Here is a tiny trained network, its code and every weight. The questions are about switching its units off for an input and a target symbol, where a switched-off unit gives its printed mean instead of its output.

import numpy as np


def w(rows, s, z=0):
    codes = np.array(rows[::2]) - 128.0
    scale = np.full(codes.shape[1], s)
    scale[-1] = z or s
    return codes * scale


def f(y):
    return np.maximum(y, 0)


def softmax(a):
    e = np.exp(a - a.max(-1, keepdims=True))
    return e / e.sum(-1, keepdims=True)


def log_softmax(a):
    a = a - a.max(-1, keepdims=True)
    return a - np.log(np.exp(a).sum(-1, keepdims=True))


def net(x, mask):
    ids = ['ΓΔΨΩβεητφ'.index(c) for c in x.split()]
    T = len(ids)
    res = E[ids] + P[:T]
    u = 0
    for l in range(3):
        r = res
        for j in range(3):
            rows = slice(2 * j, 2 * j + 2)
            q, k, v = (r @ M[l][rows].T for M in (Q, K, V))
            z = softmax(np.where(np.tri(T) > 0, q @ k.T / 2**0.5, -1e9)) @ v
            o = O[l][rows]
            res = res + np.where(mask[u + j], z, o[:, -1]) @ o[:, :-1]
        u += 3
        y = f(res @ A[l][:, :-1].T + A[l][:, -1])
        res = res + np.where(mask[u : u + 8], y, B[l][:, -1]) @ B[l][:, :-1]
        u += 8
    return log_softmax(res[-1] @ U[:, :-1].T + U[:, -1])


Q, K, V, O, A, B = {}, {}, {}, {}, {}, {}
E = w([
[179,73,135,129,63,68,118],'Γ',
[119,80,247,87,13,161,70],'Δ',
[193,152,90,42,170,105,98],'Ψ',
[53,189,120,236,26,132,125],'Ω',
[69,150,211,184,177,46,79],'β',
[182,99,232,122,172,130,37],'ε',
[67,142,59,83,152,111,208],'η',
[87,234,143,114,50,45,151],'τ',
[153,152,40,173,59,183,171],'φ',
],0.012)
P = w([
[151,84,215,111,137,127,254],'0',
[121,95,171,121,152,114,212],'1',
[123,110,144,117,147,126,185],'2',
[116,122,119,119,156,126,164],'3',
[114,133,98,122,160,129,150],'4',
[108,136,85,125,163,128,137],'5',
[107,145,69,128,169,137,129],'6',
[104,150,54,129,174,132,120],'7',
[108,162,45,135,182,142,116],'8',
[104,164,29,138,186,143,107],'9',
[108,168,20,135,192,161,99],'10',
],0.0064)
Q[0] = w([
[9,58,83,149,82,183,194],'L0H1',
[71,108,196,110,194,122,90],'L0H1',
[157,137,142,149,186,130,142],'L0H2',
[131,150,103,135,110,45,128],'L0H2',
[117,139,157,113,172,153,158],'L0H3',
[104,120,120,154,125,166,163],'L0H3',
],0.015)
K[0] = w([
[33,35,87,149,76,229,253],'L0H1',
[53,128,226,75,180,161,98],'L0H1',
[149,143,167,136,199,170,153],'L0H2',
[62,225,62,126,149,146,95],'L0H2',
[81,154,131,88,185,145,137],'L0H3',
[120,132,131,180,117,161,227],'L0H3',
],0.012)
V[0] = w([
[97,30,109,59,51,121,114],'L0H1',
[126,124,106,166,191,248,82],'L0H1',
[140,181,160,84,173,175,31],'L0H2',
[163,105,93,125,126,53,158],'L0H2',
[11,198,145,110,206,171,74],'L0H3',
[111,126,2,151,191,214,94],'L0H3',
],0.0086)
O[0] = w([
[181,217,135,139,106,99,84,133],'L0H1',
[169,133,200,130,122,136,195,80],'L0H1',
[176,188,20,182,104,130,122,100],'L0H2',
[124,111,185,137,94,142,150,135],'L0H2',
[111,73,1,190,150,143,151,97],'L0H3',
[67,119,96,135,118,225,64,2],'L0H3',
],0.0056,0.0051)
A[0] = w([
[212,68,51,170,82,78,247,99],'L0N1',
[234,177,113,136,90,100,2,25],'L0N2',
[111,102,92,195,178,128,61,5],'L0N3',
[160,97,92,125,145,73,132,196],'L0N4',
[92,128,115,68,61,121,77,106],'L0N5',
[80,31,108,132,78,114,101,165],'L0N6',
[96,183,94,75,125,183,69,136],'L0N7',
[183,118,108,137,128,165,94,64],'L0N8',
],0.0076,0.0023)
B[0] = w([
[136,98,246,86,107,114,161,197],'L0N1',
[96,135,63,170,170,207,125,252],'L0N2',
[171,117,44,159,141,139,167,149],'L0N3',
[119,153,131,112,126,179,72,241],'L0N4',
[176,144,88,159,134,94,138,208],'L0N5',
[151,150,125,122,117,150,72,181],'L0N6',
[173,109,46,178,128,97,140,191],'L0N7',
[135,135,125,141,137,122,137,146],'L0N8',
],0.011,0.0029)
Q[1] = w([
[196,73,137,108,186,128,86],'L1H1',
[111,173,88,62,223,121,159],'L1H1',
[113,106,194,254,177,121,92],'L1H2',
[205,84,154,109,202,161,105],'L1H2',
[109,121,142,125,134,109,134],'L1H3',
[97,122,139,132,145,156,139],'L1H3',
],0.023)
K[1] = w([
[169,66,132,101,172,126,66],'L1H1',
[99,173,108,88,250,98,163],'L1H1',
[118,112,170,237,153,89,71],'L1H2',
[192,62,142,84,150,152,71],'L1H2',
[115,137,136,112,134,101,136],'L1H3',
[112,128,140,132,139,165,148],'L1H3',
],0.024)
V[1] = w([
[100,124,42,134,135,175,125],'L1H1',
[120,126,51,140,132,164,141],'L1H1',
[130,134,196,110,107,134,137],'L1H2',
[165,124,1,178,157,107,135],'L1H2',
[69,191,141,177,33,160,161],'L1H3',
[110,94,183,154,58,192,16],'L1H3',
],0.0078)
O[1] = w([
[132,93,210,112,79,80,130,31],'L1H1',
[118,76,196,105,79,95,133,51],'L1H1',
[144,85,78,151,114,113,121,207],'L1H2',
[101,172,208,74,130,164,113,5],'L1H2',
[171,3,62,98,147,34,124,104],'L1H3',
[170,186,132,125,162,88,227,76],'L1H3',
],0.0042,0.0027)
A[1] = w([
[112,161,226,45,125,108,233,132],'L1N1',
[134,135,233,134,16,98,132,158],'L1N2',
[73,88,70,150,113,96,144,93],'L1N3',
[150,63,121,156,136,74,180,44],'L1N4',
[114,159,48,179,121,135,94,2],'L1N5',
[167,111,187,42,145,131,112,79],'L1N6',
[176,61,189,155,83,150,69,167],'L1N7',
[159,122,254,116,164,82,100,95],'L1N8',
],0.0098,0.0028)
B[1] = w([
[120,9,133,114,79,56,86,227],'L1N1',
[155,95,153,246,116,57,107,239],'L1N2',
[140,202,83,120,132,176,117,227],'L1N3',
[122,155,184,163,86,141,119,170],'L1N4',
[89,120,132,60,158,197,171,251],'L1N5',
[175,126,142,137,81,76,101,199],'L1N6',
[182,135,108,123,177,69,172,233],'L1N7',
[81,96,185,110,189,110,172,200],'L1N8',
],0.012,0.0024)
Q[2] = w([
[147,111,96,150,107,122,142],'L2H1',
[112,194,7,108,159,221,134],'L2H1',
[129,137,71,93,124,52,125],'L2H2',
[163,91,137,161,120,139,139],'L2H2',
[107,93,162,147,138,86,116],'L2H3',
[159,161,114,165,143,120,123],'L2H3',
],0.02)
K[2] = w([
[114,149,148,189,112,112,172],'L2H1',
[11,210,86,254,133,129,172],'L2H1',
[105,117,79,135,123,45,60],'L2H2',
[141,89,154,137,136,111,164],'L2H2',
[122,73,146,121,85,118,154],'L2H3',
[132,115,103,143,160,62,113],'L2H3',
],0.018)
V[2] = w([
[44,198,125,228,124,151,53],'L2H1',
[96,142,94,144,128,98,210],'L2H1',
[215,45,140,137,123,136,16],'L2H2',
[125,107,197,120,135,88,103],'L2H2',
[74,174,140,101,22,99,212],'L2H3',
[82,48,106,197,254,161,153],'L2H3',
],0.0068)
O[2] = w([
[95,149,2,99,184,96,159,82],'L2H1',
[115,132,108,168,111,145,157,131],'L2H1',
[124,193,89,146,118,196,217,247],'L2H2',
[114,116,50,119,135,122,161,250],'L2H2',
[170,46,175,165,111,91,18,97],'L2H3',
[88,129,120,80,161,104,230,75],'L2H3',
],0.0045,0.0024)
A[2] = w([
[118,163,99,58,140,186,121,15],'L2N1',
[34,56,138,34,80,146,129,42],'L2N2',
[197,74,221,2,143,106,126,68],'L2N3',
[137,100,148,172,225,137,41,110],'L2N4',
[56,173,213,176,129,92,88,4],'L2N5',
[237,176,135,84,78,120,131,237],'L2N6',
[128,80,72,189,156,252,109,109],'L2N7',
[69,144,129,202,104,198,116,56],'L2N8',
],0.0099,0.0025)
B[2] = w([
[115,82,163,193,134,184,101,201],'L2N1',
[246,171,161,48,193,108,132,162],'L2N2',
[116,102,176,231,170,187,59,227],'L2N3',
[127,168,109,90,116,115,241,188],'L2N4',
[79,52,96,161,220,75,72,181],'L2N5',
[71,225,132,127,125,70,176,253],'L2N6',
[100,135,146,91,75,102,45,201],'L2N7',
[194,143,105,122,163,127,152,167],'L2N8',
],0.012,0.0063)
U = w([
[156,120,183,153,148,27,128,215],'Γ',
[163,214,43,48,122,97,169,229],'Δ',
[45,176,149,94,100,188,28,158],'Ψ',
[216,111,2,195,156,110,83,2],'Ω',
[41,85,135,63,179,93,153,26],'β',
[138,114,120,137,173,210,213,75],'ε',
[192,117,130,59,137,97,81,86],'η',
[72,109,124,41,70,18,42,79],'τ',
[119,46,140,111,26,135,172,189],'φ',
],0.0049,0.0044)

Each question gives the input, a string of symbols that net reads in full, and the target symbol t.
The units are the heads (2 rows each of Q, K, V and O) and the neurons (one row each of A and B). Each row of codes is followed by its name. A weight is (code - 128) times the scale printed after its matrix; where a second scale follows, it is the last column's (O, A, B and U).
mask holds one flag per unit, layer by layer, with each layer's heads first. A switched-off unit (its flag False) gives its mean, the last column of its rows in O or B, instead of its output. The means were averaged over made-up inputs and are rounded, as every weight is.
A unit's drop is (log p(t) with every unit on - log p(t) with that unit switched off) / (log p(t) with every unit on - log p(t) with every unit switched off).
The circuit of an input: a set's keep is (log p(t) with only the set's units on - log p(t) with every unit switched off) / (log p(t) with every unit on - log p(t) with every unit switched off). Starting from the 12 units with the biggest drops (on a tie, the unit counted first), units are removed one at a time, each time the one whose removal leaves the highest keep (on an exact tie, the one counted first), for as long as the keep stays at least 0.8.
circuit, biggest first: the units of the circuit, biggest drop first
unit that matters most: the unit with the biggest drop
top k neurons in layer l: the k neurons of layer l with the biggest drops, biggest first
heads that matter: for each layer, one digit per head in row order, 1 if its drop is at least 0.15 and else 0, layers parted by /
drop of u: that unit's drop, to one decimal
input τ Ψ β Ψ η η Δ η η β η, target Ψ: circuit, biggest first -> [L0H3, L2N7]
input η Ψ φ φ τ β η ε, target ε: unit that matters most -> L2N4
input Ψ Ω φ, target φ: circuit, biggest first -> [L0N1, L1N1]
input Ψ Ω Δ Ω ε, target ε: circuit, biggest first -> [L2N4, L1N8, L2N3]
input η Ω Ψ Γ Ψ ε τ β, target β: circuit, biggest first -> [L2N5, L1N8, L2N4]
input η τ ε τ ε Ψ Δ ε φ Ω ε, target Ψ: circuit, biggest first -> [L2N7, L0H2, L0N2]
input Ψ ε Ψ Ψ φ, target Γ: heads that matter -> 000 / 100 / 100
input φ ε Ψ, target Ψ: heads that matter -> 000 / 010 / 100
input η β η Γ ε Δ Ω Γ ε, target Δ: heads that matter -> 110 / 000 / 000
input τ Γ τ Γ Γ ε Ψ φ, target φ: heads that matter -> 100 / 000 / 010
input φ Δ Ω η Γ Ω Δ Δ τ Ψ, target Γ: heads that matter -> 100 / 111 / 000
input Ω ε ε Ω Ψ, target Ψ: heads that matter -> 000 / 110 / 100
input Ψ τ β Ψ Δ φ, target Γ: top 2 neurons in layer 0 -> [L0N1, L0N2]
input φ Ψ Ψ τ Δ Ψ Δ Ψ β, target β: unit that matters most -> L1H2
input Γ β Ω ε Ψ Ψ Ψ ε η Ω τ, target τ: heads that matter -> 000 / 110 / 000
input β τ Γ Γ, target Δ: heads that matter -> 101 / 110 / 000
input β η Ψ ε Δ, target Δ: top 4 neurons in layer 2 -> [L2N3, L2N6, L2N1, L2N5]
input Ψ ε τ ε Δ η Ψ Ω, target Ω: heads that matter -> 000 / 110 / 000
input ε Ω Γ Γ, target Δ: top 2 neurons in layer 2 -> [L2N3, L2N5]
input Ψ ε τ Ω ε τ Ω, target Δ: unit that matters most -> L2N8
input φ Ψ η Ω Ψ Ψ Ψ Δ Γ, target Γ: top 2 neurons in layer 0 -> [L0N1, L0N7]
input τ Ψ Γ Ψ ε ε ε τ β Δ β, target Δ: top 2 neurons in layer 0 -> [L0N3, L0N2]
input Ψ ε Γ τ β φ β Δ η, target Γ: top 2 neurons in layer 1 -> [L1N1, L1N5]
input ε ε β η Ψ Ψ ε Ω ε ε, target Ψ: top 3 neurons in layer 0 -> [L0N2, L0N1, L0N3]
input Ψ Γ τ ε Ω Ψ η Ψ Γ Γ, target Ψ: top 3 neurons in layer 2 -> [L2N1, L2N7, L2N4]
input ε ε τ Ψ Ω, target Ω: top 2 neurons in layer 1 -> [L1N2, L1N3]
input Δ Δ Δ τ Ψ Δ τ β Γ Δ, target Ψ: unit that matters most -> L1N5
input ε Δ ε, target Δ: drop of L1H2 -> 0.2
input ε Δ Γ Ω ε Ψ Ω, target Δ: drop of L2N8 -> 0.3
